Each row of numbers stands for one node and depends on some of the facts below. Use the named rows to name the rest.

Some facts about the nodes:
Q106 | skazo b
Q129 | skazo d
Q13 | skazo b
Q131 | skazo b
Q140 | skazo g | stapler Q952
Q144 | skazo a
Q150 | skazo b
Q215 | skazo b | gesken Q13,Q56,Q87 | stapler Q83
Q226 | skazo f | stapler Q711
Q236 | skazo a
Q237 | skazo a
Q244 | skazo c
Q250 | skazo d | stapler Q557,Q385,Q916
Q310 | skazo b | stapler Q916,Q674,Q87,Q849
Q317 | skazo f | gesken Q129,Q897,Q236,Q226,Q607,Q41
Q343 | skazo a
Q347 | skazo d | stapler Q236,Q13
Q354 | skazo g
Q385 | skazo c | gesken Q470
Q388 | skazo a | gesken Q762,Q974,Q620,Q711,Q653,Q237
Q395 | skazo e
Q402 | skazo g | stapler Q653
Q41 | skazo c | stapler Q60,Q237,Q833,Q594,Q849
Q439 | skazo g | gesken Q913,Q244,Q499,Q236,Q402,Q833,Q140
Q445 | skazo c
Q466 | skazo f | stapler Q60,Q991,Q236,Q833
Q470 | skazo a
Q492 | skazo g
Q499 | skazo e
Q5 | skazo c | stapler Q623
Q507 | skazo e
Q508 | skazo c
Q53 | skazo f | stapler Q244,Q846
Q554 | skazo a
Q557 | skazo d
Q56 | skazo g
Q564 | skazo a | stapler Q913,Q492,Q508
Q565 | skazo e | stapler Q237,Q144,Q952
Q594 | skazo g | gesken Q8,Q809,Q402,Q343
Q60 | skazo a | gesken Q8,Q106
Q607 | skazo c | stapler Q150,Q56,Q594
Q620 | skazo d | stapler Q87
Q623 | skazo f
Q627 | skazo d | gesken Q913,Q343
Q653 | skazo a
Q668 | skazo e | stapler Q974,Q846
Q674 | skazo f | gesken Q973,Q668,Q5
Q711 | skazo c
Q725 | skazo b | gesken Q557,Q354,Q347,Q554,Q849 | stapler Q385,Q594
Q741 | skazo c | gesken Q557,Q150,Q56,Q901 | stapler Q244,Q916,Q106
Q762 | skazo c
Q778 | skazo a | stapler Q354
Q8 | skazo e
Q804 | skazo a | gesken Q620
Q809 | skazo a | stapler Q87,Q317
Q83 | skazo g
Q833 | skazo a
Q835 | skazo c | stapler Q874,Q507,Q901
Q846 | skazo e
Q849 | skazo f
Q851 | skazo g | gesken Q83,Q668,Q991
Q87 | skazo e
Q874 | skazo c | gesken Q226
Q878 | skazo c
Q88 | skazo c | gesken Q236,Q833,Q507 | stapler Q653,Q846,Q849,Q977
Q885 | skazo g | stapler Q833,Q445
Q897 | skazo a | stapler Q129,Q846,Q849
Q901 | skazo a
Q905 | skazo a | stapler Q913,Q8,Q804
Q913 | skazo b
Q915 | skazo a | stapler Q244,Q916
Q916 | skazo d
Q946 | skazo f
Q952 | skazo b
Q973 | skazo d | stapler Q851,Q557,Q711,Q131,Q507,Q594
Q974 | skazo e
Q977 | skazo b | gesken Q129,Q8,Q620,Q354,Q653,Q846
Q985 | skazo g | stapler Q244,Q991,Q946
Q991 | skazo d

Named rows:
[ 4.12 -0.19  3.08 -0.74  0.97 -1.40 -0.45]: Q905
[ 1.43 -0.29  0.66 -0.01 -1.96  0.42 -1.35]: Q310
[ 4.06  0.63  3.40 -0.17  1.15  4.04 -1.62]: Q385
[-0.55 -2.73 -4.10 -1.63  0.39 -0.78  2.04]: Q354
[-3.52 -0.01 -4.06 -0.92 -1.10 -4.20  2.63]: Q620
[-4.97  1.88 -4.29 -1.10 -1.15 -3.26  3.42]: Q129
[ 0.95  2.21  1.59 -0.40  0.03  1.34 -0.50]: Q565
[ 3.03 -0.03  0.89 -0.79  1.25  2.99 -0.75]: Q878
[-0.17 -1.40 -3.00 -0.90 -2.24  0.35  1.03]: Q849
[ 2.89 -0.32  1.32 -0.87  1.50  3.55 -0.61]: Q445
[-2.99  0.55 -3.58 -1.31 -0.70  0.14  0.21]: Q244
[ 3.52 -0.06  1.36 -1.06  1.63  2.04 -1.26]: Q835
[-3.08 -0.22 -5.65 -2.11  1.17 -0.99  1.25]: Q226
[-1.91 -0.30 -4.34 -1.15 -0.35  1.49  0.49]: Q106
[ 2.60  0.61  2.10 -0.97  1.09 -0.29  0.62]: Q804
[ 4.43 -0.73  3.87 -0.73  0.79 -1.21 -0.32]: Q564
[ 3.98  1.75  4.79 -0.21  0.26  0.60 -0.41]: Q388
[ 2.61  1.10  3.20  0.74 -1.38 -2.48  0.16]: Q973
[-0.60  0.24 -0.90  0.10 -1.87 -3.32  1.48]: Q347
[ 2.92 -1.80  4.14  0.86 -3.31 -3.44 -1.73]: Q915
[ 4.54  0.81  3.00 -0.15  0.67  2.30 -2.14]: Q725
[-3.89  2.89 -3.81 -1.27  0.67  0.94  1.48]: Q507
[-0.49 -0.84 -1.33  0.51 -2.21 -1.99  2.04]: Q557
[ 0.40 -1.22 -3.34 -1.94  2.27  2.71  0.70]: Q711
[ 1.29  2.33  3.30 -1.23  2.36 -0.12  0.20]: Q594
[ 0.05  4.26  2.74 -1.87  0.20 -0.58 -0.74]: Q88
[ 2.79 -3.54 -1.10 -0.56 -0.25  0.10  0.70]: Q56
[ 4.21 -2.20  1.16 -0.65  0.32  0.39  0.65]: Q901
[-0.43  0.45 -3.17 -3.28  3.68  0.43  0.78]: Q41

Rows to name:
Some rows may be nodes named above.
[-0.20  0.12  1.53  0.35 -6.09 -2.81 -1.23] => Q53
[-1.23 -0.18 -2.74 -2.22  2.04 -1.63  1.98] => Q343
[ 0.93  1.28  0.72  0.16 -3.70 -0.13 -0.18] => Q668
[ 6.31  0.45  8.42  0.89 -1.14  1.17 -1.78] => Q851
[ 0.81  2.07  1.04 -1.47  2.18  2.85 -0.18] => Q874
[ 1.30  1.14  2.56  1.31 -3.17 -1.95  0.86] => Q991
[ 0.89  2.41  1.24 -0.29 -0.11  1.10 -0.51] => Q565
[ 2.41 -2.16 -0.80 -0.97  0.61 -0.30  1.08] => Q554
[ 3.35 -1.74  2.26 -0.07 -0.33  0.17 -0.12] => Q83
[-2.89  0.13 -3.73 -2.82  1.22 -3.71  1.65] => Q402
[ 2.82 -2.10 -0.46 -0.92  0.58  0.06  1.20] => Q554
[ 2.97 -3.68 -0.99 -0.57 -0.57  0.17  0.79] => Q56
[ 4.23 -2.52  0.71 -0.58  0.12  0.41  0.64] => Q901
[ 1.80 -0.01  1.12 -0.59  0.03 -0.10 -0.49] => Q466
[ 1.15 -0.27  0.71 -0.20 -1.40  0.45 -1.35] => Q310
[-0.47 -1.09 -2.66 -0.95 -2.02  0.74  1.12] => Q849
[ 1.18  1.69  1.54 -0.26 -0.09  1.11 -0.68] => Q565
[-0.07 -0.52 -1.30  0.39 -2.44 -1.91  2.10] => Q557
[-0.41 -1.36 -3.76 -2.24  0.81 -0.75  2.19] => Q653
[ 1.19 -1.25 -1.84 -1.92  1.79 -0.63  1.57] => Q237
[-4.80  0.96 -6.60 -1.72  0.80  0.43  2.34] => Q8
[ 0.91  1.49  3.43  1.37 -3.89 -3.90 -0.31] => Q250
[ 0.16  0.03 -1.27 -2.07  2.24 -2.52  0.80] => Q809
[-2.03  0.34 -4.39 -2.87  3.02 -1.65  2.44] => Q236
[-1.28  0.78 -2.76 -2.72  2.86 -1.18  2.22] => Q833
[-4.40  2.01 -4.96 -1.07 -2.87 -0.03  1.94] => Q846
[-0.61  1.47  3.35  1.82 -4.91 -3.38  0.31] => Q916
[-0.27 -2.68 -4.35 -1.71 -0.05 -0.67  2.00] => Q354
[ 4.81  0.65  4.98  0.44 -1.29  2.15 -2.39] => Q215
[ 5.26 -1.38  6.15  1.65 -3.84  0.71 -3.66] => Q741
[-1.87  0.55 -2.45 -2.42  1.92 -2.77  1.25] => Q140
[ 4.44  1.46  6.89  1.34 -2.25  2.24 -1.92] => Q674
[-1.44  0.45 -2.93 -2.74  3.31 -0.57  2.15] => Q833
[ 4.24 -1.31  1.40 -0.74  1.03  1.86 -1.47] => Q5
[ 5.30 -1.42  5.81  1.60 -4.09  0.76 -3.70] => Q741
[ 4.05  0.15  3.30 -0.68  0.61  0.23  0.10] => Q144
[-0.72  3.40  2.17 -0.60 -0.34  0.65 -0.12] => Q317
[-3.17  0.25 -4.16 -2.93  0.91 -3.29  1.84] => Q402
[-2.55  0.64 -4.14 -0.84 -1.36  1.27  1.40] => Q974
[-1.05  0.91 -1.74 -2.34 -0.40 -3.55  1.59] => Q897
[ 1.30 -1.10 -1.67 -1.79  1.63 -0.14  1.52] => Q237
[ 2.52 -1.81  3.51  0.85 -3.87 -3.28 -1.89] => Q915
[ 1.23 -0.06 -0.11  0.51 -1.28  2.59  0.18] => Q87
[ 0.18  1.85  0.98  0.20 -1.01  2.08  0.03] => Q395
[-1.78  0.70 -2.68 -2.67  2.00 -2.69  1.32] => Q140
[-3.73  0.38 -5.43 -2.38  1.65  1.08  1.48] => Q913
[-1.96  0.03 -4.14 -2.74  2.38 -1.25  2.53] => Q236
[-1.97  5.16  2.51  0.43 -1.21 -2.42  1.40] => Q627
[ 2.25  1.37  3.09 -0.98  1.62 -0.28  0.40] => Q60
[ 0.45  2.47  1.30 -0.70 -0.52  2.32 -0.35] => Q977
[ 0.40  4.02  4.54 -0.87  1.01 -0.61 -0.16] => Q439

The same nodes again, as new rows of numbers:
Named rows:
[-0.27  0.11 -2.07  2.10  1.09  0.49 -1.46 -0.41 -1.08  3.71 -1.50  0.22]: Q653
[-0.71 -0.31 -1.15 -0.85 -1.42  1.55  0.25 -0.69  1.28 -2.38  2.00 -0.06]: Q402
[-0.87  0.65  2.42 -6.11 -2.11  2.22  2.56  0.27  0.48 -2.77  4.30 -0.45]: Q439
[-2.21 -1.36 -1.21 -0.50  0.12  1.18  0.15 -0.76 -1.66 -1.76  1.41  2.65]: Q499
[-0.89  0.89 -2.68 -4.72 -2.72  2.00 -1.45 -0.54 -1.23 -1.73  0.92  0.72]: Q913
[ 0.33  1.11 -1.24 -5.96 -1.90  2.31  1.67 -0.61  1.97 -0.47  3.70  1.04]: Q627
[-0.50  1.04 -0.80 -0.14 -0.38  1.76 -1.12  0.16  0.93 -1.01 -0.67  0.99]: Q244
[-1.58 -2.07  1.28  2.42  0.73  0.60 -0.06  0.78  0.30 -1.04  1.61 -0.13]: Q985
[-2.04 -2.57 -0.60 -0.37  2.51  1.69 -0.19 -0.23  0.44 -0.66  1.69  2.05]: Q991
[-2.79 -3.88  0.37  0.46  2.06  0.19  0.62 -0.28 -0.10 -0.74  1.63  2.08]: Q466
[-0.51  0.22  4.59 -3.49  1.38  0.78  0.94  1.02  1.25  1.06  2.54 -1.56]: Q851
[-1.06 -1.02  1.14 -0.68  0.43  1.45 -0.59  0.77  1.00 -1.13  2.13 -0.71]: Q83
[-1.04  1.18  2.75 -2.54  1.02  1.30 -1.43  2.70 -0.22  2.93  1.13 -0.84]: Q215
[-1.49 -1.41  2.25 -0.94  1.88  0.71 -1.00  0.34  1.09 -0.77  1.04  0.62]: Q56
[-2.02 -0.78 -1.50  3.06  2.84  1.02 -1.73  1.48  0.39  0.39 -0.03  2.66]: Q668
[-0.65  0.72  1.39 -2.03  1.93  1.80  0.09  0.97  1.20  2.90  1.29  0.23]: Q674
[-1.39  0.17 -2.48  1.81  1.92  1.49 -0.23 -1.05 -1.49  1.85  1.44  1.39]: Q846
[-2.15 -0.55 -1.34  3.06  0.39 -0.22 -1.56  1.32 -0.71  0.23 -2.81  2.61]: Q897
[-1.38 -2.08 -0.40  2.23  0.79 -0.96  0.06  0.36 -1.39  0.32 -1.81  2.60]: Q250
[-0.70 -0.68  1.43  0.08  0.29  0.79 -0.33  0.25 -0.12  0.45  2.00 -2.01]: Q354
[-0.60  0.06  0.98 -0.53 -1.02  0.37 -1.07  1.27  0.36 -0.66 -0.22 -0.13]: Q878
[-1.17  0.00 -0.46 -0.85  0.22  0.17 -1.88  0.43 -0.19  0.48 -2.54  2.21]: Q901
[-1.06 -0.80  2.03  0.40 -1.19 -0.65 -0.81  1.34 -0.01 -0.54 -2.31  0.25]: Q835
[-0.46  0.93 -4.01  1.06 -1.20  0.56 -1.63 -0.60  0.69  0.54 -2.62  1.93]: Q809
[-0.21 -1.49  0.25  4.81  2.10 -2.01  0.27  0.25 -3.41  7.40  0.10 -2.15]: Q620
[-2.78 -2.87  0.27  0.79  1.47  0.50  0.06 -0.17 -1.08 -1.17  1.74  2.55]: Q565
[-0.76 -0.32  1.75  0.11 -0.52 -0.19 -0.73 -0.04 -2.08  0.76 -1.38 -0.21]: Q711
[-1.41 -0.28 -1.78  0.16 -0.26  0.41 -1.64  0.50  0.09  0.34 -1.88  1.68]: Q554
[-2.48 -2.16  2.44  1.79  0.56  0.16 -0.21  1.45 -0.31 -1.61 -0.76  1.57]: Q41

Rows to name:
Some rows may be nodes named above.
[ 0.49  2.52  2.47  1.00  1.34  0.67 -1.39  3.86  3.22  3.34 -0.70 -1.24] => Q741
[-0.01  1.26  2.17 -0.17  0.30 -0.57  0.10  1.23 -1.13  6.86  0.52 -2.20] => Q388
[-0.54  0.46  4.76 -3.31  1.32  1.17  0.68  1.58  1.07  1.55  2.44 -1.30] => Q851
[ 0.08  0.91 -4.38 -2.47 -2.18  2.22 -0.53 -2.20 -0.29  1.30  3.37  0.04] => Q8
[-3.22 -2.87 -0.26  0.93  1.54  0.26  0.00  0.40 -1.22 -1.32  1.63  2.95] => Q565
[-1.02  0.65 -2.42 -4.98 -3.13  2.24 -1.54 -0.25 -0.62 -2.28  0.84  0.70] => Q913
[-0.19  2.34  2.06 -0.20  1.37  1.47 -0.15  0.88 -2.18  7.23  2.15 -3.94] => Q977
[-1.64 -0.17 -2.33  1.23  1.79  1.64 -1.84 -0.02 -0.59  1.18  0.28  2.25] => Q87
[-2.16 -2.30  1.73 -1.08 -0.42  1.12  0.37  0.21 -0.07 -2.71  2.37  0.10] => Q140

